Here is a tiny trained network, its code and every weight. The questions are about switching its units off for an input and a target symbol, where a switched-off unit gives its printed mean instead of its output.

import numpy as np


def w(rows, s, z=0):
    codes = np.array(rows[::2]) - 128.0
    scale = np.full(codes.shape[1], s)
    scale[-1] = z or s
    return codes * scale


def norm(h):
    return h / np.sqrt((h * h).mean(-1, keepdims=True) + 1e-5)


def f(y):
    return np.maximum(y, 0)


def softmax(a):
    e = np.exp(a - a.max(-1, keepdims=True))
    return e / e.sum(-1, keepdims=True)


def log_softmax(a):
    a = a - a.max(-1, keepdims=True)
    return a - np.log(np.exp(a).sum(-1, keepdims=True))


def net(x, mask):
    ids = ['ΔΘΠΣΩαβγεζητφ'.index(c) for c in x.split()]
    T = len(ids)
    res = E[ids] + P[:T]
    q, k, v = (norm(res) @ M[0].T for M in (Q, K, V))
    z = softmax(np.where(np.tri(T) > 0, q @ k.T / 3**0.5, -1e9)) @ v
    res = res + np.where(mask[0], z, O[0][:, -1]) @ O[0][:, :-1]
    y = f(norm(res) @ A[0][:, :-1].T + A[0][:, -1])
    res = res + np.where(mask[1:9], y, B[0][:, -1]) @ B[0][:, :-1]
    return log_softmax(norm(res)[-1] @ U[:, :-1].T + U[:, -1])


Q, K, V, O, A, B = {}, {}, {}, {}, {}, {}
E = w([
[221,107,216,29,164,126,154,90],'Δ',
[171,130,116,148,215,69,152,184],'Θ',
[137,84,182,6,129,155,184,82],'Π',
[42,122,66,154,146,152,157,110],'Σ',
[84,54,118,119,131,147,85,101],'Ω',
[194,96,71,150,150,47,183,42],'α',
[184,130,121,9,95,74,181,136],'β',
[169,56,214,53,63,57,136,110],'γ',
[113,54,63,150,72,196,174,117],'ε',
[179,144,235,63,116,51,121,106],'ζ',
[122,102,139,8,127,109,177,148],'η',
[123,139,233,86,59,54,112,86],'τ',
[110,41,107,164,103,185,152,204],'φ',
],0.014)
P = w([
[76,135,2,125,123,154,11,132],'0',
[109,73,174,71,142,80,108,142],'1',
[109,94,180,89,141,85,117,143],'2',
[110,107,181,99,139,90,125,143],'3',
[104,118,181,108,138,98,134,142],'4',
[101,126,184,119,133,101,143,138],'5',
[104,132,182,126,128,107,151,142],'6',
[107,149,178,133,124,111,157,141],'7',
[101,149,185,148,124,113,164,146],'8',
[99,149,174,158,129,117,182,149],'9',
[91,158,175,157,126,121,184,150],'10',
],0.0097)
Q[0] = w([
[88,107,131,132,109,132,139,91],'head 0',
[185,180,250,15,115,61,241,99],'head 0',
[107,111,167,116,132,128,180,158],'head 0',
],0.015)
K[0] = w([
[127,174,105,120,106,161,100,122],'head 0',
[133,126,124,247,140,118,255,136],'head 0',
[125,161,110,196,145,163,172,179],'head 0',
],0.014)
V[0] = w([
[131,126,97,119,54,131,136,7],'head 0',
[197,108,137,139,123,83,139,102],'head 0',
[159,80,152,97,64,208,117,180],'head 0',
],0.014)
O[0] = w([
[196,83,114,179,127,100,248,156,3],'head 0',
[124,89,60,156,180,127,133,153,221],'head 0',
[121,145,159,234,111,211,118,92,34],'head 0',
],0.014,0.0032)
A[0] = w([
[95,70,63,145,134,185,178,184,162],'neuron 0',
[229,184,160,107,145,39,99,116,2],'neuron 1',
[22,78,46,132,127,209,83,144,45],'neuron 2',
[107,230,50,101,137,27,113,115,127],'neuron 3',
[95,108,66,51,110,173,45,108,92],'neuron 4',
[101,74,109,142,11,98,178,153,95],'neuron 5',
[113,81,13,79,164,95,136,228,90],'neuron 6',
[183,108,74,143,223,124,147,140,156],'neuron 7',
],0.012,0.0054)
B[0] = w([
[120,104,132,58,123,108,108,75,219],'neuron 0',
[182,89,97,182,2,162,81,139,166],'neuron 1',
[112,118,94,128,17,98,169,184,165],'neuron 2',
[111,25,215,107,167,144,104,156,218],'neuron 3',
[89,156,143,171,189,112,208,181,215],'neuron 4',
[106,173,120,134,170,89,73,127,210],'neuron 5',
[183,206,119,140,84,157,146,107,254],'neuron 6',
[149,153,96,148,159,178,93,179,213],'neuron 7',
],0.014,0.0093)
U = w([
[87,41,43,109,93,157,132,118,157],'Δ',
[93,159,126,135,88,134,236,213,4],'Θ',
[176,112,190,206,146,118,214,133,181],'Π',
[87,154,150,70,188,81,96,147,144],'Σ',
[125,174,114,196,103,15,96,117,46],'Ω',
[141,101,126,42,4,104,159,112,103],'α',
[147,69,94,135,200,89,75,50,67],'β',
[132,74,82,171,203,233,130,147,190],'γ',
[120,61,127,92,133,166,167,15,168],'ε',
[154,226,73,85,104,155,111,102,100],'ζ',
[115,199,178,124,108,201,80,77,45],'η',
[199,107,90,107,171,86,216,162,185],'τ',
[138,104,96,187,33,208,107,218,117],'φ',
],0.011,0.0026)

Each question gives the input, a string of symbols that net reads in full, and the target symbol t.
The units are the heads (3 rows each of Q, K, V and O) and the neurons (one row each of A and B). Each row of codes is followed by its name. A weight is (code - 128) times the scale printed after its matrix; where a second scale follows, it is the last column's (O, A, B and U).
mask holds one flag per unit, heads first, then neurons. A switched-off unit (its flag False) gives its mean, the last column of its rows in O or B, instead of its output. The means were averaged over made-up inputs and are rounded, as every weight is.
A unit's drop is (log p(t) with every unit on - log p(t) with that unit switched off) / (log p(t) with every unit on - log p(t) with every unit switched off).
The circuit of an input: a set's keep is (log p(t) with only the set's units on - log p(t) with every unit switched off) / (log p(t) with every unit on - log p(t) with every unit switched off). Starting from all 9 units, units are removed one at a time, each time the one whose removal leaves the highest keep (on an exact tie, the one counted first), for as long as the keep stays at least 0.8.
units of the circuit, in order: the units of the circuit, biggest drop first
unit that matters most: the unit with the biggest drop
top k neurons: the k neurons with the biggest drops, biggest first
drop when u is switched off: that unit's drop, to one decimal
input γ ε ε Δ ζ η Θ Σ, target γ: top 2 neurons -> (neuron 7; neuron 6)
input Δ Ω γ Δ Π τ, target Ω: units of the circuit, in order -> (head 0; neuron 5; neuron 3)
input γ Σ Δ Σ ε ζ α Δ Δ, target τ: units of the circuit, in order -> (head 0)
input Σ τ Ω Ω β ζ β ε φ, target Σ: top 2 neurons -> (neuron 5; neuron 6)
input Π τ Δ τ, target Ω: top 2 neurons -> (neuron 3; neuron 5)
input ζ Θ Ω Ω, target ζ: units of the circuit, in order -> (neuron 6; neuron 3)
input η β β τ Π, target ε: units of the circuit, in order -> (head 0; neuron 4; neuron 0)
input β Π Θ Ω Ω τ Π ε Π Σ ζ, target α: units of the circuit, in order -> (head 0; neuron 1)
input ζ ζ β Ω α Σ Π Δ Ω τ β, target α: top 2 neurons -> (neuron 1; neuron 4)
input γ Δ Δ β Δ Δ Θ Δ ε, target γ: top 2 neurons -> (neuron 7; neuron 6)
input Σ ζ φ, target Σ: top 2 neurons -> (neuron 5; neuron 1)
input τ Π Ω ζ φ, target τ: units of the circuit, in order -> (head 0; neuron 0)
input γ Σ η Θ γ γ γ, target Σ: units of the circuit, in order -> (head 0; neuron 4)
input α ζ Θ Θ Ω Σ ε Ω γ Δ ζ, target Π: units of the circuit, in order -> (head 0)
input ζ β β ζ φ Σ, target ζ: top 3 neurons -> (neuron 6; neuron 0; neuron 7)
input η Σ ζ Ω Σ Θ Π η β, target Σ: top 2 neurons -> (neuron 4; neuron 3)
input Θ η Δ Σ, target Θ: units of the circuit, in order -> (neuron 2; neuron 4)
input β ζ β Δ τ τ Θ ε φ, target β: top 2 neurons -> (neuron 0; neuron 5)
input ε γ Σ τ, target α: units of the circuit, in order -> (head 0; neuron 1)
input β Δ α β, target τ: unit that matters most -> head 0
input Δ Δ η ε, target Δ: top 3 neurons -> (neuron 0; neuron 2; neuron 6)
input η Π Σ, target η: top 2 neurons -> (neuron 4; neuron 3)
input Π Δ η Δ τ Σ ζ ζ Θ Δ ε, target Π: drop when head 0 is switched off -> 1.1
input γ ζ φ Θ φ ζ ζ Θ Ω, target γ: drop when neuron 7 is switched off -> 0.4
input φ Ω Π Δ Δ η ζ ζ ζ Δ τ, target η: drop when neuron 3 is switched off -> 0.2
input ζ β Δ γ ε φ Δ ε β Δ, target Π: drop when head 0 is switched off -> 1.7
input γ Ω Θ ζ Ω Δ η ζ β, target Σ: top neuron -> (neuron 4)
